Below is a small trained network, with its code and all its weights. Each question gives an input and a class and asks what happens when units are switched off, that is, made to give their printed mean instead of their output.

import numpy as np


def w(rows, s, z=0):
    codes = np.array(rows[::2]) - 128.0
    scale = np.full(codes.shape[1], s)
    scale[-1] = z or s
    return codes * scale


def norm(h):
    return h / np.sqrt((h * h).mean(-1, keepdims=True) + 1e-5)


def f(y):
    return np.maximum(y, 0)


def log_softmax(a):
    a = a - a.max(-1, keepdims=True)
    return a - np.log(np.exp(a).sum(-1, keepdims=True))


def net(x, mask):
    res = np.array(x, float).reshape(1, 4) / 4 @ E
    u = 0
    for l in range(4):
        y = f(norm(res) @ A[l][:, :-1].T + A[l][:, -1])
        res = res + np.where(mask[u : u + 13], y, B[l][:, -1]) @ B[l][:, :-1]
        u += 13
    return log_softmax(norm(res)[-1] @ U[:, :-1].T + U[:, -1])


A, B = {}, {}
E = w([
[98,126,65,127,185,158,126,109,135,113,202,150],'x0',
[165,173,53,225,121,126,104,186,161,68,72,200],'x1',
[218,131,103,91,128,156,128,108,145,106,142,77],'x2',
[143,245,85,159,172,70,171,201,214,253,130,82],'x3',
],0.0036)
A[0] = w([
[152,159,74,165,149,116,137,170,133,135,85,133,99],'0.n1',
[59,145,148,141,131,114,135,135,147,147,109,151,23],'0.n2',
[211,143,102,103,123,143,141,118,163,131,148,88,22],'0.n3',
[253,143,106,99,136,137,128,118,153,157,153,77,30],'0.n4',
[111,115,63,139,180,153,154,126,142,142,206,130,23],'0.n5',
[112,133,180,109,137,120,132,132,143,198,190,75,58],'0.n6',
[114,113,191,116,134,138,137,126,120,134,155,87,4],'0.n7',
[49,140,145,157,141,130,140,146,139,174,101,147,51],'0.n8',
[170,135,190,158,87,116,145,130,134,204,2,89,23],'0.n9',
[150,131,209,133,85,112,130,132,135,156,73,107,10],'0.n10',
[75,139,43,144,174,141,125,107,133,160,230,130,32],'0.n11',
[113,157,104,114,144,109,119,116,132,254,149,82,91],'0.n12',
[23,143,153,136,122,109,128,123,147,190,113,171,21],'0.n13',
],0.0067,0.0021)
B[0] = w([
[108,89,125,124,78,143,168,67,189,186,117,192,226],'0.n1',
[141,98,114,162,128,106,126,149,53,138,150,114,162],'0.n2',
[161,81,83,180,145,128,92,131,51,137,158,89,191],'0.n3',
[155,65,101,201,134,99,126,150,16,134,141,76,220],'0.n4',
[137,182,125,31,115,87,92,154,115,55,143,150,189],'0.n5',
[80,122,49,98,75,122,130,67,153,249,62,201,222],'0.n6',
[147,115,78,87,98,115,131,51,102,164,118,155,175],'0.n7',
[145,89,115,189,129,108,113,152,45,148,139,88,182],'0.n8',
[153,182,130,1,163,75,62,188,125,41,170,190,231],'0.n9',
[123,162,121,56,95,87,72,150,125,73,175,155,186],'0.n10',
[151,169,138,20,158,73,48,182,120,66,169,202,209],'0.n11',
[132,119,246,178,151,185,196,98,222,86,155,93,253],'0.n12',
[163,59,71,189,125,115,117,139,37,129,147,63,188],'0.n13',
],0.0076,0.0057)
A[1] = w([
[131,168,11,159,74,150,123,75,189,176,71,168,76],'1.n1',
[155,148,62,177,158,147,151,75,147,165,71,156,78],'1.n2',
[88,171,131,162,157,138,182,158,155,170,138,87,49],'1.n3',
[157,142,210,188,188,121,158,106,189,141,192,124,21],'1.n4',
[179,55,85,108,50,89,124,102,117,142,175,216,168],'1.n5',
[92,180,134,133,135,176,115,132,145,140,117,109,99],'1.n6',
[181,240,97,150,188,31,149,210,179,251,181,79,85],'1.n7',
[107,188,114,134,179,137,159,159,141,161,78,56,81],'1.n8',
[105,196,155,84,167,196,165,108,178,180,109,57,6],'1.n9',
[160,192,160,152,105,139,156,145,207,152,135,69,84],'1.n10',
[179,226,2,238,128,139,116,185,198,140,17,194,34],'1.n11',
[160,99,211,183,188,118,168,139,195,130,153,112,60],'1.n12',
[79,159,114,125,135,166,154,171,122,134,97,97,78],'1.n13',
],0.0052,0.0013)
B[1] = w([
[134,172,128,190,146,95,113,95,202,145,144,113,148],'1.n1',
[110,156,152,122,150,105,83,137,136,115,134,168,140],'1.n2',
[175,80,142,105,136,147,139,144,184,86,133,103,132],'1.n3',
[93,129,108,136,70,161,196,192,150,151,119,144,149],'1.n4',
[154,201,150,206,179,143,153,150,215,144,102,109,254],'1.n5',
[146,128,126,125,149,114,144,143,148,115,136,135,128],'1.n6',
[60,61,90,64,3,235,118,156,70,24,124,133,183],'1.n7',
[124,121,153,86,89,158,172,165,108,127,126,122,128],'1.n8',
[149,114,110,128,143,92,106,47,114,155,107,182,130],'1.n9',
[119,49,184,145,139,130,158,161,131,128,194,155,136],'1.n10',
[152,103,49,107,94,78,114,21,98,173,96,186,160],'1.n11',
[143,104,123,127,151,178,201,198,161,159,204,175,145],'1.n12',
[158,117,117,118,113,145,95,113,136,145,170,71,128],'1.n13',
],0.0059,0.0095)
A[2] = w([
[134,208,131,147,149,104,91,140,148,147,168,79,134],'2.n1',
[78,195,129,169,160,145,119,129,180,157,113,42,56],'2.n2',
[112,202,162,160,193,139,186,163,142,139,109,91,75],'2.n3',
[134,93,73,201,141,126,124,158,13,137,128,45,87],'2.n4',
[81,113,234,169,152,213,132,66,135,51,81,93,51],'2.n5',
[2,124,151,161,147,73,122,189,85,173,120,179,77],'2.n6',
[91,124,157,133,156,111,120,114,145,150,119,61,37],'2.n7',
[109,218,138,130,181,143,156,164,152,138,76,54,36],'2.n8',
[81,121,140,70,129,150,172,90,128,227,112,72,4],'2.n9',
[68,136,118,111,114,120,144,101,149,193,67,119,32],'2.n10',
[112,162,160,184,162,135,149,134,156,214,116,116,54],'2.n11',
[97,116,132,77,146,134,141,105,135,183,183,71,13],'2.n12',
[146,154,199,135,175,100,144,151,158,124,114,126,120],'2.n13',
],0.0074,0.0012)
B[2] = w([
[37,136,165,118,189,188,163,103,112,124,95,103,171],'2.n1',
[86,125,193,83,216,174,167,152,94,167,129,114,140],'2.n2',
[44,181,152,156,159,131,121,178,104,154,111,31,134],'2.n3',
[64,37,158,227,190,162,107,130,31,124,101,40,253],'2.n4',
[129,102,75,110,46,167,210,254,185,148,208,159,221],'2.n5',
[242,97,44,144,148,167,104,80,119,92,147,43,174],'2.n6',
[214,170,111,127,100,160,123,151,116,124,212,172,140],'2.n7',
[110,135,162,144,176,102,115,137,144,135,127,114,130],'2.n8',
[163,162,63,125,69,71,122,30,137,157,112,170,198],'2.n9',
[125,159,136,84,182,105,160,84,98,225,142,134,166],'2.n10',
[57,157,194,46,161,97,133,127,105,159,111,140,166],'2.n11',
[154,138,35,163,86,76,103,95,97,113,143,208,185],'2.n12',
[105,92,172,149,172,125,78,153,100,181,117,109,156],'2.n13',
],0.006,0.0043)
A[3] = w([
[108,129,124,137,64,204,223,168,213,158,129,104,101],'3.n1',
[76,102,187,131,211,125,155,136,126,164,102,134,99],'3.n2',
[118,124,254,155,211,103,118,104,180,128,143,114,103],'3.n3',
[132,204,99,191,85,109,147,36,210,184,68,143,101],'3.n4',
[166,163,176,117,195,79,164,174,97,140,128,121,93],'3.n5',
[138,118,180,140,109,164,128,67,140,84,83,151,45],'3.n6',
[196,175,231,96,21,45,98,199,118,140,6,69,9],'3.n7',
[134,216,114,14,153,100,60,151,147,52,106,120,59],'3.n8',
[179,170,129,139,196,123,130,87,187,169,78,116,114],'3.n9',
[142,133,103,235,171,122,100,140,219,97,46,166,92],'3.n10',
[225,122,127,116,167,195,151,111,118,95,110,43,100],'3.n11',
[71,229,72,90,162,158,90,187,71,168,22,81,111],'3.n12',
[50,171,161,152,168,163,99,137,143,142,126,84,93],'3.n13',
],0.0069,0.0015)
B[3] = w([
[80,146,197,159,88,207,194,147,177,143,46,112,227],'3.n1',
[176,218,161,144,117,120,80,191,135,114,34,78,149],'3.n2',
[120,207,148,188,185,131,165,203,155,190,67,107,146],'3.n3',
[135,194,119,121,154,110,168,38,112,230,91,88,221],'3.n4',
[71,182,177,136,113,150,87,114,151,146,32,147,156],'3.n5',
[170,138,24,191,111,56,131,233,193,186,150,207,136],'3.n6',
[93,121,39,74,215,165,102,95,111,47,254,184,167],'3.n7',
[126,220,190,93,156,78,69,208,123,76,104,147,254],'3.n8',
[119,140,110,199,60,121,145,113,137,168,50,172,165],'3.n9',
[107,102,152,7,93,114,157,34,69,191,190,69,194],'3.n10',
[67,73,80,155,73,68,103,142,63,151,151,141,168],'3.n11',
[162,153,180,193,192,148,167,128,208,139,131,108,145],'3.n12',
[147,158,208,150,171,101,118,121,126,135,98,116,140],'3.n13',
],0.0068,0.0063)
U = w([
[131,176,131,60,153,89,67,165,136,55,163,179,150],'0',
[138,151,95,115,109,96,153,29,141,209,111,145,155],'1',
[105,86,141,142,66,203,196,177,185,113,133,140,137],'2',
[130,38,104,197,147,123,99,128,54,112,148,66,138],'3',
[120,156,183,170,188,124,119,148,154,141,82,99,124],'4',
[176,40,145,141,216,134,117,73,255,75,120,106,2],'5',
],0.0096,0.0053)

Each question gives the input, the list of numbers given to net, and the class t.
The units are the neurons (one row each of A and B). Each row of codes is followed by its name. A weight is (code - 128) times the scale printed after its matrix; where a second scale follows, it is the last column's (A, B and U).
mask holds one flag per neuron, layer by layer. A switched-off neuron (its flag False) gives its mean, the last column of its row in B, instead of its output. The means were averaged over made-up inputs and are rounded, as every weight is.
A unit's drop is (log p(t) with every unit on - log p(t) with that unit switched off) / (log p(t) with every unit on - log p(t) with every unit switched off).
The circuit of an input: a set's keep is (log p(t) with only the set's units on - log p(t) with every unit switched off) / (log p(t) with every unit on - log p(t) with every unit switched off). Starting from the 12 units with the biggest drops (on a tie, the unit counted first), units are removed one at a time, each time the one whose removal leaves the highest keep (on an exact tie, the one counted first), for as long as the keep stays at least 0.8.
units of the circuit, in order: the units of the circuit, biggest drop first
most important unit: the unit with the biggest drop
k most important neurons: the k neurons with the biggest drops, biggest first
top k neurons in layer l: the k neurons of layer l with the biggest drops, biggest first
input [-8,-5,0,2], class 0: units of the circuit, in order -> [0.n9]
input [-5,2,-6,-8], class 2: units of the circuit, in order -> [2.n5; 0.n9]
input [-1,-3,-3,1], class 4: 2 most important neurons -> [1.n5; 0.n6]
input [0,-7,-4,8], class 2: top 2 neurons in layer 1 -> [1.n7; 1.n12]
input [3,2,-7,-7], class 2: 4 most important neurons -> [2.n5; 0.n4; 0.n3; 0.n8]
input [2,5,4,-7], class 2: 2 most important neurons -> [0.n6; 0.n9]
input [-2,4,-4,-4], class 1: units of the circuit, in order -> [1.n7; 3.n10]
input [-2,-6,7,-8], class 2: units of the circuit, in order -> [2.n5; 0.n9]
input [-7,3,2,7], class 0: 3 most important neurons -> [0.n9; 0.n10; 2.n5]
input [4,8,5,8], class 1: 2 most important neurons -> [1.n11; 0.n1]
input [6,1,-8,6], class 3: 4 most important neurons -> [0.n13; 0.n8; 0.n9; 0.n2]
input [4,6,3,8], class 2: 3 most important neurons -> [0.n6; 1.n7; 0.n12]
input [-2,-1,3,-4], class 2: units of the circuit, in order -> [0.n9; 2.n5]
input [0,5,7,5], class 3: units of the circuit, in order -> [0.n4]
input [-4,-4,-1,-2], class 0: 4 most important neurons -> [0.n10; 0.n9; 0.n1; 3.n8]
input [-8,-1,-6,-2], class 0: 2 most important neurons -> [0.n9; 0.n10]
input [-3,-3,2,2], class 4: top 2 neurons in layer 1 -> [1.n5; 1.n7]
input [4,7,-7,-7], class 1: 2 most important neurons -> [0.n12; 0.n4]
input [7,-6,7,5], class 0: 3 most important neurons -> [0.n11; 0.n5; 0.n13]
input [8,-8,-1,5], class 0: 3 most important neurons -> [0.n11; 0.n5; 0.n1]
input [3,6,-1,4], class 1: units of the circuit, in order -> [1.n11]
input [-6,4,1,8], class 2: 2 most important neurons -> [0.n12; 0.n1]
input [-8,-8,-4,-8], class 0: top 4 neurons in layer 0 -> [0.n12; 0.n1; 0.n10; 0.n6]
input [-8,-4,-6,4], class 0: top 2 neurons in layer 0 -> [0.n9; 0.n10]
input [0,5,-6,3], class 3: 4 most important neurons -> [0.n8; 0.n13; 0.n6; 0.n2]
input [-6,2,0,-7], class 2: top 2 neurons in layer 3 -> [3.n1; 3.n8]
input [2,-6,7,1], class 3: most important unit -> 0.n4
input [-2,8,-7,-6], class 1: 2 most important neurons -> [0.n12; 0.n4]
input [-4,6,-4,4], class 1: top 2 neurons in layer 0 -> [0.n1; 0.n11]
input [-8,-1,-7,5], class 0: top 2 neurons in layer 0 -> [0.n9; 0.n10]
